Here is a tiny trained network, its code and every weight. The questions are about switching its units off for an input and a class, where a switched-off unit gives its printed mean instead of its output.

import numpy as np


def w(rows, s, z=0):
    codes = np.array(rows[::2]) - 128.0
    scale = np.full(codes.shape[1], s)
    scale[-1] = z or s
    return codes * scale


def norm(h):
    return h / np.sqrt((h * h).mean(-1, keepdims=True) + 1e-5)


def f(y):
    return y / 2 * (1 + np.tanh(0.7978845608 * (y + 0.044715 * y**3)))


def log_softmax(a):
    a = a - a.max(-1, keepdims=True)
    return a - np.log(np.exp(a).sum(-1, keepdims=True))


def net(x, mask):
    res = np.array(x, float).reshape(1, 3) / 4 @ E
    u = 0
    for l in range(2):
        y = f(norm(res) @ A[l][:, :-1].T + A[l][:, -1])
        res = res + np.where(mask[u : u + 15], y, B[l][:, -1]) @ B[l][:, :-1]
        u += 15
    return log_softmax(norm(res)[-1] @ U[:, :-1].T + U[:, -1])


A, B = {}, {}
E = w([
[59,215,117,68,71],'x0',
[254,149,161,109,89],'x1',
[71,136,214,230,159],'x2',
],0.0079)
A[0] = w([
[107,95,7,110,140,192],'0.n1',
[111,126,162,141,137,75],'0.n2',
[128,132,93,58,99,237],'0.n3',
[99,144,158,137,93,27],'0.n4',
[74,143,116,152,116,117],'0.n5',
[176,106,173,160,146,46],'0.n6',
[138,149,101,150,135,124],'0.n7',
[183,84,63,63,154,2],'0.n8',
[67,224,112,160,121,124],'0.n9',
[121,83,136,181,162,10],'0.n10',
[111,149,94,115,90,77],'0.n11',
[115,122,150,184,172,50],'0.n12',
[135,202,184,138,115,115],'0.n13',
[51,110,132,101,161,50],'0.n14',
[153,121,138,102,94,145],'0.n15',
],0.016,0.0047)
B[0] = w([
[148,198,56,97,210,254],'0.n1',
[118,84,133,89,113,140],'0.n2',
[200,157,112,98,141,252],'0.n3',
[74,136,173,122,120,136],'0.n4',
[67,121,138,171,143,172],'0.n5',
[210,134,150,165,128,182],'0.n6',
[134,124,124,124,123,127],'0.n7',
[219,171,124,26,11,207],'0.n8',
[67,108,125,129,106,212],'0.n9',
[165,109,121,55,133,178],'0.n10',
[144,135,163,114,140,159],'0.n11',
[136,62,127,41,117,184],'0.n12',
[59,156,114,179,105,193],'0.n13',
[78,120,129,151,170,184],'0.n14',
[155,181,83,142,139,170],'0.n15',
],0.011,0.0082)
A[1] = w([
[167,167,130,204,150,3],'1.n1',
[69,169,136,144,78,36],'1.n2',
[111,136,94,143,208,62],'1.n3',
[52,122,94,86,194,64],'1.n4',
[142,64,148,117,175,101],'1.n5',
[210,140,100,123,110,225],'1.n6',
[123,93,75,72,92,114],'1.n7',
[165,88,165,111,157,65],'1.n8',
[77,114,85,102,182,102],'1.n9',
[133,119,84,84,140,99],'1.n10',
[162,149,128,195,99,52],'1.n11',
[157,90,199,134,150,72],'1.n12',
[87,252,103,141,130,113],'1.n13',
[96,190,138,132,128,34],'1.n14',
[95,90,159,170,158,218],'1.n15',
],0.014,0.0039)
B[1] = w([
[134,138,141,195,163,135],'1.n1',
[126,124,101,92,99,155],'1.n2',
[159,87,166,107,157,151],'1.n3',
[156,115,135,128,182,192],'1.n4',
[161,124,124,90,106,156],'1.n5',
[33,163,91,142,109,254],'1.n6',
[86,155,99,138,144,160],'1.n7',
[126,83,138,107,45,149],'1.n8',
[161,133,192,151,196,177],'1.n9',
[100,178,149,149,149,168],'1.n10',
[129,103,150,172,192,143],'1.n11',
[163,72,133,135,93,149],'1.n12',
[216,9,165,117,128,220],'1.n13',
[150,92,116,79,117,143],'1.n14',
[155,181,49,110,100,171],'1.n15',
],0.012,0.01)
U = w([
[112,158,158,128,124,46],'0',
[107,169,151,139,129,3],'1',
[168,135,153,237,134,142],'2',
[176,232,69,78,111,191],'3',
[132,75,138,77,251,144],'4',
[5,110,142,141,97,185],'5',
[132,147,172,122,122,48],'6',
[194,50,146,108,37,181],'7',
],0.02,0.011)

Each question gives the input, the list of numbers given to net, and the class t.
The units are the neurons (one row each of A and B). Each row of codes is followed by its name. A weight is (code - 128) times the scale printed after its matrix; where a second scale follows, it is the last column's (A, B and U).
mask holds one flag per neuron, layer by layer. A switched-off neuron (its flag False) gives its mean, the last column of its row in B, instead of its output. The means were averaged over made-up inputs and are rounded, as every weight is.
A unit's drop is (log p(t) with every unit on - log p(t) with that unit switched off) / (log p(t) with every unit on - log p(t) with every unit switched off).
The circuit of an input: a set's keep is (log p(t) with only the set's units on - log p(t) with every unit switched off) / (log p(t) with every unit on - log p(t) with every unit switched off). Starting from the 12 units with the biggest drops (on a tie, the unit counted first), units are removed one at a time, each time the one whose removal leaves the highest keep (on an exact tie, the one counted first), for as long as the keep stays at least 0.8.
units of the circuit, in order: the units of the circuit, biggest drop first
top k neurons: the k neurons with the biggest drops, biggest first
top k neurons in layer l: the k neurons of layer l with the biggest drops, biggest first
drop when u is switched off: that unit's drop, to one decimal
input [1,-2,1], class 5: units of the circuit, in order => [0.n9]
input [-8,7,0], class 2: units of the circuit, in order => [0.n6 1.n1]
input [8,-4,2], class 5: top 2 neurons => [0.n9 0.n1]
input [7,1,1], class 7: top 2 neurons in layer 1 => [1.n13 1.n6]
input [3,5,8], class 5: top 3 neurons in layer 0 => [0.n1 0.n3 0.n8]
input [7,-6,-7], class 4: top 2 neurons => [1.n13 0.n8]
input [2,6,0], class 2: top 2 neurons => [0.n8 0.n13]
input [1,-6,-5], class 4: top 2 neurons => [0.n14 1.n13]
input [-3,-1,0], class 7: top 2 neurons in layer 1 => [1.n8 1.n15]
input [-2,-2,4], class 7: top 2 neurons => [0.n1 1.n8]
input [7,-4,-6], class 4: top 2 neurons in layer 1 => [1.n13 1.n15]
input [4,-8,-8], class 4: top 2 neurons => [1.n13 0.n14]
input [7,-1,-1], class 4: drop when 0.n8 is switched off => 0.3
input [-6,-8,-7], class 3: units of the circuit, in order => [0.n8]
input [8,6,6], class 5: drop when 0.n13 is switched off => 0.4
input [1,-5,-4], class 4: top 2 neurons => [0.n14 1.n13]
input [8,-5,3], class 5: drop when 0.n1 is switched off => 0.3
